Below is a small trained network, with its code and all its weights. Each question gives an input and a target symbol and asks what happens when units are switched off, that is, made to give their printed mean instead of their output.

import numpy as np


def w(rows, s, z=0):
    codes = np.array(rows[::2]) - 128.0
    scale = np.full(codes.shape[1], s)
    scale[-1] = z or s
    return codes * scale


def f(y):
    return y / 2 * (1 + np.tanh(0.7978845608 * (y + 0.044715 * y**3)))


def softmax(a):
    e = np.exp(a - a.max(-1, keepdims=True))
    return e / e.sum(-1, keepdims=True)


def log_softmax(a):
    a = a - a.max(-1, keepdims=True)
    return a - np.log(np.exp(a).sum(-1, keepdims=True))


def net(x, mask):
    ids = ['αδελμπσφψ'.index(c) for c in x.split()]
    T = len(ids)
    res = E[ids] + P[:T]
    u = 0
    for l in range(2):
        r = res
        for j in range(2):
            rows = slice(3 * j, 3 * j + 3)
            q, k, v = (r @ M[l][rows].T for M in (Q, K, V))
            z = softmax(np.where(np.tri(T) > 0, q @ k.T / 3**0.5, -1e9)) @ v
            o = O[l][rows]
            res = res + np.where(mask[u + j], z, o[:, -1]) @ o[:, :-1]
        u += 2
        y = f(res @ A[l][:, :-1].T + A[l][:, -1])
        res = res + np.where(mask[u : u + 16], y, B[l][:, -1]) @ B[l][:, :-1]
        u += 16
    return log_softmax(res[-1] @ U[:, :-1].T + U[:, -1])


Q, K, V, O, A, B = {}, {}, {}, {}, {}, {}
E = w([
[94,186,70,108,120,222,184],'α',
[143,198,113,142,105,171,87],'δ',
[105,131,118,138,145,105,27],'ε',
[60,144,120,103,68,152,99],'λ',
[134,158,61,211,192,211,134],'μ',
[73,111,64,170,81,219,156],'π',
[221,146,121,159,91,51,190],'σ',
[126,1,160,104,169,121,179],'φ',
[138,120,90,208,71,120,70],'ψ',
],0.01)
P = w([
[163,126,191,61,130,244,57],'0',
[67,76,76,233,86,78,112],'1',
[85,70,63,238,99,45,106],'2',
[99,77,69,253,90,65,108],'3',
[87,78,92,252,66,46,93],'4',
[88,100,85,213,46,69,99],'5',
],0.0046)
Q[0] = w([
[179,197,175,119,124,107,140],'L0H0',
[45,173,1,186,72,184,59],'L0H0',
[95,185,26,183,114,151,45],'L0H0',
[202,129,197,92,170,96,167],'L0H1',
[24,127,68,134,111,177,63],'L0H1',
[53,118,93,188,86,157,65],'L0H1',
],0.0091)
K[0] = w([
[150,103,145,110,119,75,159],'L0H0',
[185,120,215,62,136,192,95],'L0H0',
[179,125,247,58,117,160,102],'L0H0',
[124,113,88,147,119,48,168],'L0H1',
[83,145,137,88,161,231,89],'L0H1',
[141,162,154,67,142,193,95],'L0H1',
],0.011)
V[0] = w([
[120,3,132,119,207,135,150],'L0H0',
[214,170,38,234,173,143,109],'L0H0',
[230,89,175,181,93,79,53],'L0H0',
[141,249,180,16,161,132,82],'L0H1',
[182,134,150,102,45,97,187],'L0H1',
[235,174,129,141,216,124,117],'L0H1',
],0.0061)
O[0] = w([
[65,69,210,220,117,68,212,161],'L0H0',
[223,102,110,189,80,162,136,214],'L0H0',
[152,198,138,166,29,51,68,100],'L0H0',
[181,162,164,30,227,182,61,82],'L0H1',
[105,199,91,81,121,108,158,4],'L0H1',
[253,156,216,142,108,157,155,140],'L0H1',
],0.0061,0.0031)
A[0] = w([
[183,84,106,124,169,140,88,156],'L0N0',
[56,107,186,175,105,45,154,115],'L0N1',
[1,118,149,158,76,49,144,210],'L0N2',
[231,234,141,156,78,18,190,116],'L0N3',
[144,166,71,135,28,168,90,198],'L0N4',
[128,112,86,217,137,154,130,228],'L0N5',
[79,165,52,48,176,146,31,253],'L0N6',
[183,163,102,69,138,194,152,172],'L0N7',
[140,195,99,181,128,118,141,154],'L0N8',
[129,80,141,130,151,195,156,155],'L0N9',
[142,146,17,172,147,97,59,239],'L0N10',
[199,189,179,116,59,14,197,133],'L0N11',
[146,137,56,189,147,130,95,203],'L0N12',
[93,150,84,106,97,192,135,167],'L0N13',
[164,106,40,167,132,94,231,125],'L0N14',
[124,99,207,92,135,98,82,215],'L0N15',
],0.0056,0.0025)
B[0] = w([
[148,121,175,134,137,148,137,150],'L0N0',
[206,145,134,156,166,116,235,160],'L0N1',
[157,127,124,243,134,132,192,194],'L0N2',
[112,107,2,22,129,94,163,126],'L0N3',
[134,199,65,240,96,127,86,183],'L0N4',
[103,133,129,167,70,121,157,253],'L0N5',
[95,112,118,98,199,205,33,154],'L0N6',
[181,161,70,156,231,220,185,133],'L0N7',
[124,136,106,84,47,101,142,156],'L0N8',
[133,95,141,150,159,122,171,159],'L0N9',
[77,173,153,82,6,152,65,215],'L0N10',
[143,92,2,8,117,144,228,120],'L0N11',
[105,155,157,136,56,140,129,212],'L0N12',
[89,164,57,194,170,183,132,151],'L0N13',
[127,38,165,25,74,101,82,179],'L0N14',
[161,108,151,168,104,98,49,126],'L0N15',
],0.0046,0.007)
Q[1] = w([
[236,72,178,36,178,20,226],'L1H0',
[232,41,157,58,178,48,253],'L1H0',
[141,123,181,68,165,102,184],'L1H0',
[203,42,187,72,153,78,232],'L1H1',
[141,163,161,86,199,157,113],'L1H1',
[47,130,82,214,101,160,75],'L1H1',
],0.0057)
K[1] = w([
[47,135,107,152,46,11,174],'L1H0',
[63,89,134,164,66,16,159],'L1H0',
[70,158,86,152,72,72,123],'L1H0',
[55,52,158,253,18,18,182],'L1H1',
[112,171,60,115,93,111,116],'L1H1',
[141,123,168,66,200,161,147],'L1H1',
],0.006)
V[1] = w([
[137,95,68,149,178,159,255],'L1H0',
[153,166,58,155,185,195,204],'L1H0',
[56,115,85,63,130,106,96],'L1H0',
[24,133,31,128,118,142,196],'L1H1',
[195,174,64,127,81,99,191],'L1H1',
[175,174,126,78,236,158,107],'L1H1',
],0.0071)
O[1] = w([
[80,121,177,55,74,117,156,190],'L1H0',
[104,151,175,29,66,156,100,254],'L1H0',
[70,113,87,143,189,105,115,21],'L1H0',
[37,70,133,119,66,113,76,102],'L1H1',
[108,246,105,142,16,98,123,64],'L1H1',
[131,193,113,2,204,140,125,138],'L1H1',
],0.0066,0.0055)
A[1] = w([
[137,168,196,107,86,143,130,125],'L1N0',
[97,164,114,150,134,95,28,141],'L1N1',
[135,163,184,104,79,139,139,122],'L1N2',
[72,84,123,108,222,109,83,100],'L1N3',
[108,33,135,190,103,130,164,172],'L1N4',
[98,67,149,170,117,138,183,170],'L1N5',
[108,135,177,89,84,153,112,143],'L1N6',
[84,96,129,162,120,143,107,120],'L1N7',
[20,158,165,98,68,200,167,166],'L1N8',
[164,145,222,82,70,119,125,128],'L1N9',
[36,253,139,96,117,122,103,4],'L1N10',
[151,59,97,100,141,139,102,137],'L1N11',
[115,177,108,61,156,122,11,207],'L1N12',
[128,132,146,147,134,138,142,136],'L1N13',
[242,140,120,172,184,164,166,140],'L1N14',
[147,86,156,154,131,114,186,159],'L1N15',
],0.0065,0.0041)
B[1] = w([
[185,66,127,151,143,127,195,178],'L1N0',
[61,130,5,127,48,186,212,151],'L1N1',
[198,53,110,167,127,128,161,180],'L1N2',
[125,51,68,194,82,139,253,158],'L1N3',
[109,222,150,141,169,118,90,239],'L1N4',
[118,203,178,114,155,97,103,211],'L1N5',
[180,42,158,106,158,112,136,187],'L1N6',
[94,147,143,155,120,143,75,169],'L1N7',
[174,26,172,55,184,27,72,254],'L1N8',
[159,50,89,176,134,186,174,188],'L1N9',
[124,144,98,58,186,7,200,152],'L1N10',
[113,138,139,166,144,85,194,139],'L1N11',
[140,208,139,112,194,190,208,178],'L1N12',
[150,121,151,144,146,103,130,138],'L1N13',
[112,74,84,55,152,22,6,190],'L1N14',
[133,185,158,128,181,88,161,171],'L1N15',
],0.0042,0.011)
U = w([
[119,103,134,53,185,80,171,13],'α',
[143,252,128,88,146,150,113,218],'δ',
[187,91,54,144,209,36,89,69],'ε',
[70,108,61,151,163,181,226,68],'λ',
[219,59,146,135,100,187,168,206],'μ',
[50,99,143,90,127,129,11,151],'π',
[145,146,49,82,108,41,187,113],'σ',
[118,195,197,174,190,62,208,253],'φ',
[116,205,67,176,84,179,95,19],'ψ',
],0.0038,0.0016)

Each question gives the input, a string of symbols that net reads in full, and the target symbol t.
The units are the heads (3 rows each of Q, K, V and O) and the neurons (one row each of A and B). Each row of codes is followed by its name. A weight is (code - 128) times the scale printed after its matrix; where a second scale follows, it is the last column's (O, A, B and U).
mask holds one flag per unit, layer by layer, with each layer's heads first. A switched-off unit (its flag False) gives its mean, the last column of its rows in O or B, instead of its output. The means were averaged over made-up inputs and are rounded, as every weight is.
A unit's drop is (log p(t) with every unit on - log p(t) with that unit switched off) / (log p(t) with every unit on - log p(t) with every unit switched off).
top k neurons: the k neurons with the biggest drops, biggest first
top k neurons in layer l: the k neurons of layer l with the biggest drops, biggest first
which heads matter: for each layer, one digit per head in row order, 1 if its drop is at least 0.15 and else 0, layers parted by /
drop when u is switched off: that unit's drop, to one decimal
input σ λ ψ μ π λ, target σ: which heads matter : 11 / 01
input μ α σ, target σ: which heads matter : 01 / 00
input ε μ μ μ μ δ, target ε: top neuron : [L1N14]
input λ π μ φ, target φ: which heads matter : 01 / 01
input ψ μ ε μ λ, target ψ: which heads matter : 10 / 11
input π ψ ψ α, target π: which heads matter : 01 / 01
input π α φ ε, target π: which heads matter : 01 / 01
input α π ψ ψ α μ, target α: which heads matter : 11 / 11
input μ μ ε δ, target μ: which heads matter : 11 / 10
input π μ α ψ μ λ, target π: which heads matter : 11 / 01
input φ ε μ μ λ, target φ: which heads matter : 10 / 00
input λ π μ ε, target λ: top 2 neurons : [L1N3, L0N6]
input δ δ π, target δ: which heads matter : 11 / 01
input λ λ π, target λ: which heads matter : 11 / 11
input μ μ π ψ, target μ: top neuron : [L0N7]
input λ π μ, target λ: top 2 neurons : [L1N3, L0N6]
input α λ ψ μ ε, target α: top 2 neurons : [L0N7, L1N10]
input ψ ε ε, target ψ: top 2 neurons in layer 1 : [L1N8, L1N1]
input ψ μ μ, target ψ: drop when L0N0 is switched off : 0.0
input φ π μ λ μ π, target φ: drop when L0N2 is switched off : 0.1
input ε ε α μ λ, target ε: top neuron : [L1N14]
input μ μ ε α λ, target μ: drop when L0H1 is switched off : 0.4
input ε μ μ μ, target ε: drop when L1H1 is switched off : 0.5
input δ μ μ σ μ μ, target δ: top 2 neurons : [L0N7, L1N12]
